Here is a tiny trained network, its code and every weight. The questions are about switching its units off for an input and a class, where a switched-off unit gives its printed mean instead of its output.

import numpy as np


def w(rows, s, z=0):
    codes = np.array(rows[::2]) - 128.0
    scale = np.full(codes.shape[1], s)
    scale[-1] = z or s
    return codes * scale


def norm(h):
    return h / np.sqrt((h * h).mean(-1, keepdims=True) + 1e-5)


def f(y):
    return np.maximum(y, 0)


def log_softmax(a):
    a = a - a.max(-1, keepdims=True)
    return a - np.log(np.exp(a).sum(-1, keepdims=True))


def net(x, mask):
    res = np.array(x, float).reshape(1, 5) / 4 @ E
    u = 0
    for l in range(2):
        y = f(norm(res) @ A[l][:, :-1].T + A[l][:, -1])
        res = res + np.where(mask[u : u + 8], y, B[l][:, -1]) @ B[l][:, :-1]
        u += 8
    return log_softmax(norm(res)[-1] @ U[:, :-1].T + U[:, -1])


A, B = {}, {}
E = w([
[161,29,182],'x0',
[196,190,185],'x1',
[128,126,127],'x2',
[127,128,129],'x3',
[249,151,3],'x4',
],0.0054)
A[0] = w([
[75,224,99,217],'L0N1',
[82,144,182,219],'L0N2',
[103,252,113,4],'L0N3',
[226,164,96,11],'L0N4',
[96,78,62,174],'L0N5',
[221,117,204,223],'L0N6',
[149,208,211,126],'L0N7',
[247,224,179,226],'L0N8',
],0.011,0.0022)
B[0] = w([
[133,66,177,203],'L0N1',
[169,155,96,193],'L0N2',
[128,7,114,183],'L0N3',
[170,203,170,210],'L0N4',
[58,165,94,185],'L0N5',
[95,65,75,218],'L0N6',
[78,154,146,189],'L0N7',
[64,124,83,254],'L0N8',
],0.013,0.0071)
A[1] = w([
[245,203,115,214],'L1N1',
[191,63,93,248],'L1N2',
[138,44,134,107],'L1N3',
[188,66,97,151],'L1N4',
[132,159,104,55],'L1N5',
[54,115,169,250],'L1N6',
[171,177,93,219],'L1N7',
[112,93,95,104],'L1N8',
],0.011,0.002)
B[1] = w([
[172,244,210,160],'L1N1',
[214,117,182,193],'L1N2',
[157,117,87,197],'L1N3',
[168,63,175,172],'L1N4',
[74,168,116,148],'L1N5',
[201,196,135,254],'L1N6',
[178,208,206,174],'L1N7',
[80,138,101,206],'L1N8',
],0.011,0.0064)
U = w([
[133,147,141,254],'0',
[165,210,249,113],'1',
[15,150,83,44],'2',
[163,28,156,49],'3',
],0.012,0.0071)

Each question gives the input, the list of numbers given to net, and the class t.
The units are the neurons (one row each of A and B). Each row of codes is followed by its name. A weight is (code - 128) times the scale printed after its matrix; where a second scale follows, it is the last column's (A, B and U).
mask holds one flag per neuron, layer by layer. A switched-off neuron (its flag False) gives its mean, the last column of its row in B, instead of its output. The means were averaged over made-up inputs and are rounded, as every weight is.
A unit's drop is (log p(t) with every unit on - log p(t) with that unit switched off) / (log p(t) with every unit on - log p(t) with every unit switched off).
The circuit of an input: a set's keep is (log p(t) with only the set's units on - log p(t) with every unit switched off) / (log p(t) with every unit on - log p(t) with every unit switched off). Starting from the 12 units with the biggest drops (on a tie, the unit counted first), units are removed one at a time, each time the one whose removal leaves the highest keep (on an exact tie, the one counted first), for as long as the keep stays at least 0.8.
circuit, biggest first: the units of the circuit, biggest drop first
most important unit: the unit with the biggest drop
k most important neurons: the k neurons with the biggest drops, biggest first
k most important neurons of layer l: the k neurons of layer l with the biggest drops, biggest first
drop of u: that unit's drop, to one decimal
input [-3,-5,-1,8,-5], class 1: 3 most important neurons of layer 0 => [L0N6, L0N8, L0N3]
input [-4,-2,5,8,7], class 1: most important unit => L0N4
input [-2,3,-5,-5,7], class 1: circuit, biggest first => [L0N4, L1N1]
input [-7,-6,0,3,-4], class 3: circuit, biggest first => [L0N3, L0N1]
input [8,4,-2,0,-1], class 3: 2 most important neurons => [L0N6, L0N5]
input [1,2,0,2,1], class 2: 2 most important neurons of layer 0 => [L0N6, L0N8]
input [5,-7,2,6,4], class 2: 3 most important neurons => [L0N5, L0N3, L0N1]
input [6,5,1,-5,-4], class 3: 3 most important neurons => [L0N6, L0N4, L0N5]
input [-4,-7,6,-1,7], class 1: circuit, biggest first => [L0N6, L0N8, L1N1]
input [-7,8,7,3,-4], class 2: 2 most important neurons => [L0N7, L0N8]
input [1,8,6,3,-7], class 2: 4 most important neurons of layer 1 => [L1N2, L1N7, L1N1, L1N4]
input [-8,-4,-6,3,-3], class 3: 2 most important neurons of layer 0 => [L0N3, L0N1]
input [-1,4,2,7,-3], class 2: 2 most important neurons => [L0N7, L0N4]
input [2,-6,2,-6,-6], class 1: 2 most important neurons of layer 0 => [L0N6, L0N3]
input [1,-4,2,6,6], class 1: most important unit => L0N8
input [-3,-4,5,-5,-8], class 1: 3 most important neurons => [L0N8, L0N6, L1N6]
input [-6,-1,2,-3,5], class 3: 4 most important neurons => [L0N3, L0N1, L0N2, L1N6]
input [3,8,2,-8,6], class 2: 2 most important neurons of layer 0 => [L0N8, L0N6]
input [-1,8,-3,0,6], class 2: 3 most important neurons of layer 0 => [L0N8, L0N6, L0N2]
input [4,5,-3,5,3], class 2: most important unit => L0N8
input [-7,7,6,-7,-3], class 2: 2 most important neurons => [L0N8, L0N7]
input [-3,5,-2,6,8], class 1: 2 most important neurons of layer 0 => [L0N4, L0N5]
input [1,7,5,7,5], class 2: 3 most important neurons of layer 0 => [L0N8, L0N6, L0N2]
input [5,3,3,-1,-4], class 3: drop of L0N6 => 1.7
input [-1,8,-1,0,2], class 2: drop of L0N8 => 0.6
input [-8,2,5,6,-3], class 3: drop of L0N3 => 0.9
input [-1,7,5,-7,-3], class 2: drop of L0N4 => 0.0
input [4,-1,-1,-3,8], class 1: most important unit => L0N4
